Here is a tiny trained network, its code and every weight. The questions are about switching its units off for an input and a target symbol, where a switched-off unit gives its printed mean instead of its output.

import numpy as np


def w(rows, s, z=0):
    codes = np.array(rows[::2]) - 128.0
    scale = np.full(codes.shape[1], s)
    scale[-1] = z or s
    return codes * scale


def norm(h):
    return h / np.sqrt((h * h).mean(-1, keepdims=True) + 1e-5)


def f(y):
    return y / 2 * (1 + np.tanh(0.7978845608 * (y + 0.044715 * y**3)))


def softmax(a):
    e = np.exp(a - a.max(-1, keepdims=True))
    return e / e.sum(-1, keepdims=True)


def log_softmax(a):
    a = a - a.max(-1, keepdims=True)
    return a - np.log(np.exp(a).sum(-1, keepdims=True))


def net(x, mask):
    ids = ['αβγδζηθλξφψω'.index(c) for c in x.split()]
    T = len(ids)
    res = E[ids] + P[:T]
    u = 0
    for l in range(3):
        r = norm(res)
        for j in range(2):
            rows = slice(2 * j, 2 * j + 2)
            q, k, v = (r @ M[l][rows].T for M in (Q, K, V))
            z = softmax(np.where(np.tri(T) > 0, q @ k.T / 2**0.5, -1e9)) @ v
            o = O[l][rows]
            res = res + np.where(mask[u + j], z, o[:, -1]) @ o[:, :-1]
        u += 2
        y = f(norm(res) @ A[l][:, :-1].T + A[l][:, -1])
        res = res + np.where(mask[u : u + 4], y, B[l][:, -1]) @ B[l][:, :-1]
        u += 4
    return log_softmax(norm(res)[-1] @ U[:, :-1].T + U[:, -1])


Q, K, V, O, A, B = {}, {}, {}, {}, {}, {}
E = w([
[204,214,135,139,197,90,46,67],'α',
[197,100,83,157,205,113,158,76],'β',
[124,186,148,202,177,152,165,164],'γ',
[111,238,108,97,172,112,200,156],'δ',
[223,184,156,103,136,178,126,69],'ζ',
[133,244,150,35,144,153,108,194],'η',
[131,88,178,185,114,241,58,136],'θ',
[184,69,169,52,116,207,99,194],'λ',
[109,132,117,48,151,224,153,109],'ξ',
[178,43,93,61,186,180,254,168],'φ',
[126,159,127,143,46,110,206,17],'ψ',
[70,114,35,88,106,124,45,55],'ω',
],0.006)
P = w([
[75,90,253,109,197,89,131,74],'0',
[112,108,211,109,185,123,143,55],'1',
[125,121,186,106,164,140,149,67],'2',
[141,138,159,115,151,156,159,92],'3',
[145,136,134,125,133,180,161,105],'4',
[154,145,106,134,107,185,161,127],'5',
[172,155,92,145,93,205,158,136],'6',
[187,165,59,146,74,205,154,146],'7',
],0.005)
Q[0] = w([
[164,176,122,97,140,245,172,90],'0.h0',
[105,104,133,135,137,118,129,75],'0.h0',
[112,95,121,123,117,40,104,137],'0.h1',
[130,167,121,159,99,116,126,98],'0.h1',
],0.012)
K[0] = w([
[152,155,2,137,30,160,126,115],'0.h0',
[90,152,121,92,177,98,109,110],'0.h0',
[62,120,190,160,149,39,117,110],'0.h1',
[176,141,104,149,51,83,89,67],'0.h1',
],0.0087)
V[0] = w([
[222,149,166,111,107,128,187,163],'0.h0',
[115,171,107,145,3,67,169,62],'0.h0',
[237,130,94,94,81,116,105,139],'0.h1',
[79,39,141,50,223,148,163,184],'0.h1',
],0.0046)
O[0] = w([
[153,90,118,124,244,168,144,155,38],'0.h0',
[82,101,253,63,91,165,205,96,121],'0.h0',
[109,54,196,58,185,92,111,109,20],'0.h1',
[254,175,99,108,5,74,124,133,248],'0.h1',
],0.0042,0.0013)
A[0] = w([
[161,141,58,124,247,143,115,122,6],'0.n0',
[39,111,181,195,255,51,216,140,56],'0.n1',
[103,117,75,129,64,78,131,136,46],'0.n2',
[141,47,211,105,91,88,123,36,50],'0.n3',
],0.0039,0.0023)
B[0] = w([
[60,84,89,196,168,77,81,104,214],'0.n0',
[253,161,122,101,114,116,91,95,159],'0.n1',
[129,119,62,104,178,196,109,153,2],'0.n2',
[119,39,105,158,129,125,192,116,126],'0.n3',
],0.0038,0.00066)
Q[1] = w([
[75,101,102,155,62,2,105,187],'1.h0',
[87,124,230,118,65,79,168,80],'1.h0',
[146,180,127,86,63,191,169,67],'1.h1',
[211,143,99,117,180,233,141,141],'1.h1',
],0.0078)
K[1] = w([
[175,164,188,167,190,1,100,90],'1.h0',
[98,109,87,133,77,14,99,104],'1.h0',
[94,101,93,84,80,209,107,106],'1.h1',
[117,180,106,105,111,190,153,159],'1.h1',
],0.0078)
V[1] = w([
[123,96,126,100,161,77,180,54],'1.h0',
[191,125,189,254,100,98,188,170],'1.h0',
[224,133,187,131,104,203,177,133],'1.h1',
[131,78,101,68,103,156,159,148],'1.h1',
],0.0035)
O[1] = w([
[226,134,179,78,126,149,123,96,111],'1.h0',
[58,2,141,95,172,151,92,128,69],'1.h0',
[111,117,170,175,186,124,86,59,254],'1.h1',
[144,203,120,123,105,169,166,79,54],'1.h1',
],0.0042,0.0012)
A[1] = w([
[76,226,93,44,77,22,252,179,159],'1.n0',
[126,16,80,147,241,15,90,216,9],'1.n1',
[205,157,38,88,105,182,94,131,5],'1.n2',
[65,132,88,64,232,109,171,187,68],'1.n3',
],0.0035,0.0032)
B[1] = w([
[77,8,41,132,227,110,80,124,252],'1.n0',
[178,164,209,118,8,130,78,110,128],'1.n1',
[198,252,180,230,116,181,102,130,119],'1.n2',
[94,54,188,185,110,202,82,160,105],'1.n3',
],0.0036,0.0022)
Q[2] = w([
[165,198,133,190,232,195,159,116],'2.h0',
[121,160,70,118,111,180,103,37],'2.h0',
[174,182,47,90,86,223,103,79],'2.h1',
[141,134,98,171,254,211,89,145],'2.h1',
],0.0094)
K[2] = w([
[120,113,82,93,131,230,121,136],'2.h0',
[90,190,113,110,58,155,179,149],'2.h0',
[154,113,75,109,86,152,193,83],'2.h1',
[139,108,104,95,129,255,148,203],'2.h1',
],0.011)
V[2] = w([
[139,190,150,105,187,98,220,210],'2.h0',
[72,105,101,22,168,150,60,139],'2.h0',
[168,145,192,74,68,162,3,130],'2.h1',
[58,191,124,124,149,137,80,37],'2.h1',
],0.005)
O[2] = w([
[119,159,173,157,161,27,201,162,97],'2.h0',
[80,112,67,34,187,102,134,109,157],'2.h0',
[145,108,126,91,173,183,177,253,127],'2.h1',
[48,213,145,121,95,178,118,149,251],'2.h1',
],0.0058,0.0026)
A[2] = w([
[202,147,149,41,87,39,51,81,251],'2.n0',
[136,111,115,35,153,158,140,253,110],'2.n1',
[51,91,122,135,96,26,92,110,253],'2.n2',
[113,108,4,181,25,104,170,153,240],'2.n3',
],0.0054,0.0017)
B[2] = w([
[73,100,106,93,68,82,128,149,243],'2.n0',
[111,90,151,173,64,111,165,148,224],'2.n1',
[113,131,164,218,100,233,255,159,175],'2.n2',
[157,172,15,141,169,173,152,191,254],'2.n3',
],0.0054,0.0015)
U = w([
[80,166,149,56,145,67,109,228,172],'α',
[182,51,160,88,45,111,84,194,167],'β',
[78,64,174,244,83,174,27,148,123],'γ',
[40,81,150,181,91,108,213,54,115],'δ',
[124,160,160,87,216,80,1,69,4],'ζ',
[48,154,84,115,218,64,199,155,114],'η',
[36,84,50,99,131,197,47,148,152],'θ',
[208,31,86,93,135,117,179,200,128],'λ',
[191,224,149,221,154,160,126,182,102],'ξ',
[214,78,39,145,133,51,116,38,117],'φ',
[139,96,229,53,156,164,158,58,159],'ψ',
[145,211,71,71,24,170,142,115,195],'ω',
],0.0078,0.0021)

Each question gives the input, a string of symbols that net reads in full, and the target symbol t.
The units are the heads (2 rows each of Q, K, V and O) and the neurons (one row each of A and B). Each row of codes is followed by its name. A weight is (code - 128) times the scale printed after its matrix; where a second scale follows, it is the last column's (O, A, B and U).
mask holds one flag per unit, layer by layer, with each layer's heads first. A switched-off unit (its flag False) gives its mean, the last column of its rows in O or B, instead of its output. The means were averaged over made-up inputs and are rounded, as every weight is.
A unit's drop is (log p(t) with every unit on - log p(t) with that unit switched off) / (log p(t) with every unit on - log p(t) with every unit switched off).
The circuit of an input: a set's keep is (log p(t) with only the set's units on - log p(t) with every unit switched off) / (log p(t) with every unit on - log p(t) with every unit switched off). Starting from the 12 units with the biggest drops (on a tie, the unit counted first), units are removed one at a time, each time the one whose removal leaves the highest keep (on an exact tie, the one counted first), for as long as the keep stays at least 0.8.
circuit, biggest first: the units of the circuit, biggest drop first
k most important neurons: the k neurons with the biggest drops, biggest first
k most important neurons of layer l: the k neurons of layer l with the biggest drops, biggest first
heads that matter: for each layer, one digit per head in row order, 1 if its drop is at least 0.15 and else 0, layers parted by /
input θ ψ δ φ γ, target φ: circuit, biggest first -> (2.h1)
input ω η δ η β ζ γ ψ, target ψ: heads that matter -> 11 / 00 / 00
input γ γ ζ ψ γ, target ψ: heads that matter -> 10 / 00 / 00
input γ γ γ δ ζ α η, target η: circuit, biggest first -> (2.h0; 0.h1)
input ω ψ ω δ α, target ω: 2 most important neurons -> (2.n0; 0.n2)
input γ ω ξ θ, target ω: heads that matter -> 10 / 00 / 00
input γ α δ γ, target δ: heads that matter -> 01 / 10 / 11
input γ ξ ζ, target ξ: circuit, biggest first -> (0.h0; 1.h0)
input β λ η ζ β θ β, target θ: heads that matter -> 01 / 10 / 10
input η ω λ, target ω: circuit, biggest first -> (1.h0; 0.h0)
input ω β δ ζ, target ζ: 2 most important neurons -> (2.n2; 0.n0)
input γ β γ γ, target γ: heads that matter -> 00 / 11 / 00
input ξ δ α γ δ γ δ, target δ: heads that matter -> 00 / 00 / 01
input ω γ θ λ α θ η, target θ: most important neuron -> (1.n3)
input ω λ γ γ θ γ, target θ: circuit, biggest first -> (1.h0; 2.h0)
input λ γ η γ, target η: heads that matter -> 00 / 10 / 10
input η ζ δ δ λ θ ζ, target λ: heads that matter -> 01 / 00 / 01
input λ γ ω β δ ω θ, target ω: 2 most important neurons of layer 1 -> (1.n0; 1.n3)
input ψ θ η θ δ, target θ: circuit, biggest first -> (1.h0; 2.h0; 1.n3; 0.h0)
input γ γ ω ψ ω φ, target ω: circuit, biggest first -> (0.h0; 2.h1; 0.h1)
input ω η ξ ξ θ λ η ζ, target ψ: heads that matter -> 01 / 00 / 00
input θ δ β ζ ξ ζ η, target α: circuit, biggest first -> (0.h1; 2.h0)
input λ η ζ η ξ θ η, target ξ: heads that matter -> 10 / 00 / 10
input φ β γ δ, target δ: 2 most important neurons -> (2.n2; 1.n3)
input ω γ ψ η, target ψ: circuit, biggest first -> (0.h0)
input ψ λ γ β ξ ψ η φ, target ψ: circuit, biggest first -> (0.h0; 1.h1)
input λ η γ ω η ψ α δ, target η: circuit, biggest first -> (2.h0; 1.n0)
input η θ ζ θ γ, target θ: circuit, biggest first -> (2.h0; 1.h0)
